Below are the code and all the weights of a small trained network. Each question names an input and a target symbol and asks about switching units off, where a switched-off unit gives its printed mean instead of its output.

import numpy as np


def w(rows, s, z=0):
    codes = np.array(rows[::2]) - 128.0
    scale = np.full(codes.shape[1], s)
    scale[-1] = z or s
    return codes * scale


def norm(h):
    return h / np.sqrt((h * h).mean(-1, keepdims=True) + 1e-5)


def f(y):
    return np.maximum(y, 0)


def softmax(a):
    e = np.exp(a - a.max(-1, keepdims=True))
    return e / e.sum(-1, keepdims=True)


def log_softmax(a):
    a = a - a.max(-1, keepdims=True)
    return a - np.log(np.exp(a).sum(-1, keepdims=True))


def net(x, mask):
    ids = ['αβγδεζηξπσφω'.index(c) for c in x.split()]
    T = len(ids)
    res = E[ids] + P[:T]
    u = 0
    for l in range(2):
        r = norm(res)
        for j in range(2):
            rows = slice(2 * j, 2 * j + 2)
            q, k, v = (r @ M[l][rows].T for M in (Q, K, V))
            z = softmax(np.where(np.tri(T) > 0, q @ k.T / 2**0.5, -1e9)) @ v
            o = O[l][rows]
            res = res + np.where(mask[u + j], z, o[:, -1]) @ o[:, :-1]
        u += 2
        y = f(norm(res) @ A[l][:, :-1].T + A[l][:, -1])
        res = res + np.where(mask[u : u + 8], y, B[l][:, -1]) @ B[l][:, :-1]
        u += 8
    return log_softmax(norm(res)[-1] @ U[:, :-1].T + U[:, -1])


Q, K, V, O, A, B = {}, {}, {}, {}, {}, {}
E = w([
[149,172,120,49,126,179,44,221],'α',
[197,68,121,85,138,144,127,165],'β',
[199,217,79,12,162,109,206,140],'γ',
[102,178,153,61,115,139,91,72],'δ',
[163,171,126,127,143,218,88,101],'ε',
[141,207,68,127,230,116,80,119],'ζ',
[191,158,162,127,91,152,50,131],'η',
[122,109,93,134,189,116,97,177],'ξ',
[202,139,228,215,141,105,107,177],'π',
[149,85,170,140,199,139,86,102],'σ',
[251,118,105,62,110,174,63,183],'φ',
[123,145,149,92,72,40,177,203],'ω',
],0.019)
P = w([
[84,134,1,220,29,141,197,49],'0',
[195,86,163,77,90,159,132,59],'1',
[192,100,163,91,111,146,113,54],'2',
[175,101,174,98,121,156,112,63],'3',
[192,105,189,81,128,155,116,71],'4',
[191,105,190,74,135,150,114,84],'5',
[194,117,193,77,135,155,114,81],'6',
[180,111,209,74,125,158,117,92],'7',
[171,120,219,73,131,147,118,85],'8',
[176,118,233,58,136,146,119,105],'9',
[187,116,228,50,142,144,124,97],'10',
[170,126,241,65,136,141,119,97],'11',
[173,119,238,56,134,132,123,98],'12',
[176,120,238,57,147,119,114,90],'13',
],0.0073)
Q[0] = w([
[30,27,20,185,39,172,74,93],'0.h0',
[132,117,178,165,123,154,54,98],'0.h0',
[7,38,111,255,82,233,84,75],'0.h1',
[108,115,102,169,68,48,188,129],'0.h1',
],0.0066)
K[0] = w([
[105,119,213,25,194,113,82,124],'0.h0',
[92,123,157,135,103,132,150,185],'0.h0',
[178,164,254,116,166,100,86,173],'0.h1',
[110,86,242,190,130,17,103,127],'0.h1',
],0.0073)
V[0] = w([
[86,128,84,220,80,146,100,150],'0.h0',
[44,120,185,55,159,85,112,85],'0.h0',
[89,173,197,55,193,146,148,255],'0.h1',
[128,83,92,170,120,145,167,144],'0.h1',
],0.0059)
O[0] = w([
[98,184,183,36,174,212,88,115,10],'0.h0',
[184,95,145,91,105,115,245,12,1],'0.h0',
[211,196,40,85,139,164,107,91,112],'0.h1',
[52,254,200,161,72,121,201,103,107],'0.h1',
],0.0091,0.0029)
A[0] = w([
[207,75,138,240,71,159,98,191,208],'0.n0',
[237,159,103,92,104,105,121,72,190],'0.n1',
[151,204,86,104,134,137,211,96,129],'0.n2',
[162,62,90,102,171,178,201,239,126],'0.n3',
[72,151,79,77,44,64,99,32,158],'0.n4',
[126,71,137,125,237,143,53,254,253],'0.n5',
[53,81,70,6,134,157,34,21,237],'0.n6',
[67,167,146,222,128,93,161,171,122],'0.n7',
],0.0061,0.0031)
B[0] = w([
[74,138,146,105,128,32,95,4,197],'0.n0',
[104,50,190,182,104,171,89,103,253],'0.n1',
[128,127,155,152,255,136,113,107,198],'0.n2',
[168,101,127,221,153,48,160,137,193],'0.n3',
[227,220,191,143,148,119,217,178,153],'0.n4',
[131,129,76,21,63,76,92,100,243],'0.n5',
[209,88,179,33,149,188,204,213,189],'0.n6',
[153,157,153,30,198,155,166,140,144],'0.n7',
],0.0074,0.0077)
Q[1] = w([
[119,104,47,212,61,130,140,48],'1.h0',
[174,124,182,107,159,78,65,119],'1.h0',
[80,154,58,144,110,181,149,101],'1.h1',
[38,131,76,254,109,159,121,142],'1.h1',
],0.0093)
K[1] = w([
[199,113,104,113,92,100,149,144],'1.h0',
[71,121,146,118,167,125,154,193],'1.h0',
[246,125,127,107,112,109,156,171],'1.h1',
[243,57,129,126,84,108,79,90],'1.h1',
],0.012)
V[1] = w([
[53,159,154,91,196,71,181,76],'1.h0',
[188,182,127,113,201,180,71,127],'1.h0',
[152,135,96,255,121,138,130,71],'1.h1',
[130,41,142,164,186,159,73,181],'1.h1',
],0.0084)
O[1] = w([
[35,64,75,178,223,178,63,133,253],'1.h0',
[132,200,80,166,178,193,122,58,213],'1.h0',
[199,209,247,63,195,86,40,112,57],'1.h1',
[82,141,138,2,116,132,65,46,9],'1.h1',
],0.0075,0.0054)
A[1] = w([
[134,180,150,75,177,137,194,152,149],'1.n0',
[102,131,141,170,53,111,59,117,69],'1.n1',
[41,120,254,166,199,130,81,151,3],'1.n2',
[90,159,124,56,227,77,236,170,107],'1.n3',
[137,203,134,151,82,59,178,170,129],'1.n4',
[172,132,53,158,84,80,123,124,113],'1.n5',
[111,129,197,157,110,226,100,124,236],'1.n6',
[114,146,101,188,185,159,81,134,166],'1.n7',
],0.0098,0.003)
B[1] = w([
[192,195,148,218,116,141,131,113,215],'1.n0',
[254,145,65,160,139,116,143,155,153],'1.n1',
[212,148,150,43,151,205,168,82,156],'1.n2',
[170,63,78,219,107,143,54,106,255],'1.n3',
[52,60,252,116,136,102,111,134,171],'1.n4',
[93,224,157,96,174,131,244,157,174],'1.n5',
[64,191,115,209,86,109,173,78,165],'1.n6',
[79,165,181,73,175,62,62,196,194],'1.n7',
],0.0081,0.0078)
U = w([
[181,129,95,63,28,118,86,187,98],'α',
[94,167,46,98,130,37,170,122,30],'β',
[149,138,52,156,184,96,110,84,253],'γ',
[194,124,137,175,166,167,172,200,132],'δ',
[99,44,175,70,168,156,107,86,38],'ε',
[123,190,130,25,140,148,84,216,112],'ζ',
[123,151,125,167,2,105,58,102,28],'η',
[53,125,183,142,105,75,149,191,169],'ξ',
[155,200,141,56,103,158,254,86,172],'π',
[40,166,144,124,112,174,128,73,158],'σ',
[178,203,204,99,143,36,103,133,156],'φ',
[132,55,152,138,53,48,189,118,203],'ω',
],0.0083,0.0028)

Each question gives the input, a string of symbols that net reads in full, and the target symbol t.
The units are the heads (2 rows each of Q, K, V and O) and the neurons (one row each of A and B). Each row of codes is followed by its name. A weight is (code - 128) times the scale printed after its matrix; where a second scale follows, it is the last column's (O, A, B and U).
mask holds one flag per unit, layer by layer, with each layer's heads first. A switched-off unit (its flag False) gives its mean, the last column of its rows in O or B, instead of its output. The means were averaged over made-up inputs and are rounded, as every weight is.
A unit's drop is (log p(t) with every unit on - log p(t) with that unit switched off) / (log p(t) with every unit on - log p(t) with every unit switched off).
The circuit of an input: a set's keep is (log p(t) with only the set's units on - log p(t) with every unit switched off) / (log p(t) with every unit on - log p(t) with every unit switched off). Starting from the 12 units with the biggest drops (on a tie, the unit counted first), units are removed one at a time, each time the one whose removal leaves the highest keep (on an exact tie, the one counted first), for as long as the keep stays at least 0.8.
circuit, biggest first: the units of the circuit, biggest drop first
most important unit: the unit with the biggest drop
top k neurons in layer l: the k neurons of layer l with the biggest drops, biggest first
heads that matter: for each layer, one digit per head in row order, 1 if its drop is at least 0.15 and else 0, layers parted by /
input α δ η α ω ξ, target π: most important unit -> 1.h0
input ζ γ γ α ω σ σ σ γ ω γ π, target γ: heads that matter -> 11 / 11
input α γ α α ε σ γ γ φ, target π: circuit, biggest first -> [1.h0; 1.n5; 1.n3; 1.h1]
input γ γ ω η γ ω ξ ω γ β π, target φ: circuit, biggest first -> [1.n3; 0.n0; 0.n1]
input γ σ ξ η γ ε ξ φ σ, target φ: circuit, biggest first -> [1.n3; 1.h0]
input δ α γ γ σ η γ π ζ γ η σ ω π, target ω: heads that matter -> 01 / 11
input γ φ ξ ω σ σ ξ α η β, target ω: circuit, biggest first -> [0.h0; 1.h0; 0.n0]
input π ξ γ ω ε, target σ: circuit, biggest first -> [1.n6; 1.n3]
input φ γ β ζ φ ω γ α η ξ, target β: heads that matter -> 00 / 00
input γ γ β ω δ σ σ γ γ γ φ, target φ: heads that matter -> 10 / 01
input ζ ξ γ γ ξ α γ π ε, target σ: heads that matter -> 10 / 00
input γ π η, target φ: heads that matter -> 00 / 01
input δ ξ η η, target ω: heads that matter -> 11 / 11
input η ω α π γ η, target α: top 3 neurons in layer 1 -> [1.n1; 1.n3; 1.n0]
input γ φ ξ σ α γ ω γ π, target φ: heads that matter -> 00 / 00
input π γ γ γ π γ ξ α α σ σ ξ, target ζ: most important unit -> 0.h1
input γ γ ω, target φ: top 2 neurons in layer 0 -> [0.n5; 0.n2]
input σ γ η ξ γ, target ε: circuit, biggest first -> [0.h1; 1.h0; 1.h1; 0.n7]
input γ δ η π η ω α γ γ ζ β, target ω: heads that matter -> 10 / 00
input δ β γ ω ω ξ ω σ δ γ η, target ω: heads that matter -> 11 / 10
input γ α ω, target φ: heads that matter -> 01 / 01
input γ γ δ γ γ σ ω σ δ α ω α, target φ: most important unit -> 1.h1
input ω ω π δ, target δ: heads that matter -> 00 / 00
input α δ γ ω ε γ γ α ε γ ξ σ ω δ, target π: heads that matter -> 00 / 00
input ξ γ ξ, target β: top 2 neurons in layer 0 -> [0.n5; 0.n1]
input π β ξ α ε σ σ, target ζ: heads that matter -> 10 / 00
input γ η φ β γ ε γ σ π γ β, target φ: most important unit -> 1.h1
input α ω α ζ γ η ξ, target π: top 2 neurons in layer 1 -> [1.n5; 1.n3]
input γ γ γ ω γ γ γ α γ γ γ γ γ α, target φ: top 2 neurons in layer 1 -> [1.n3; 1.n5]
input γ ω φ α γ ζ γ ζ, target φ: top 2 neurons in layer 1 -> [1.n7; 1.n3]
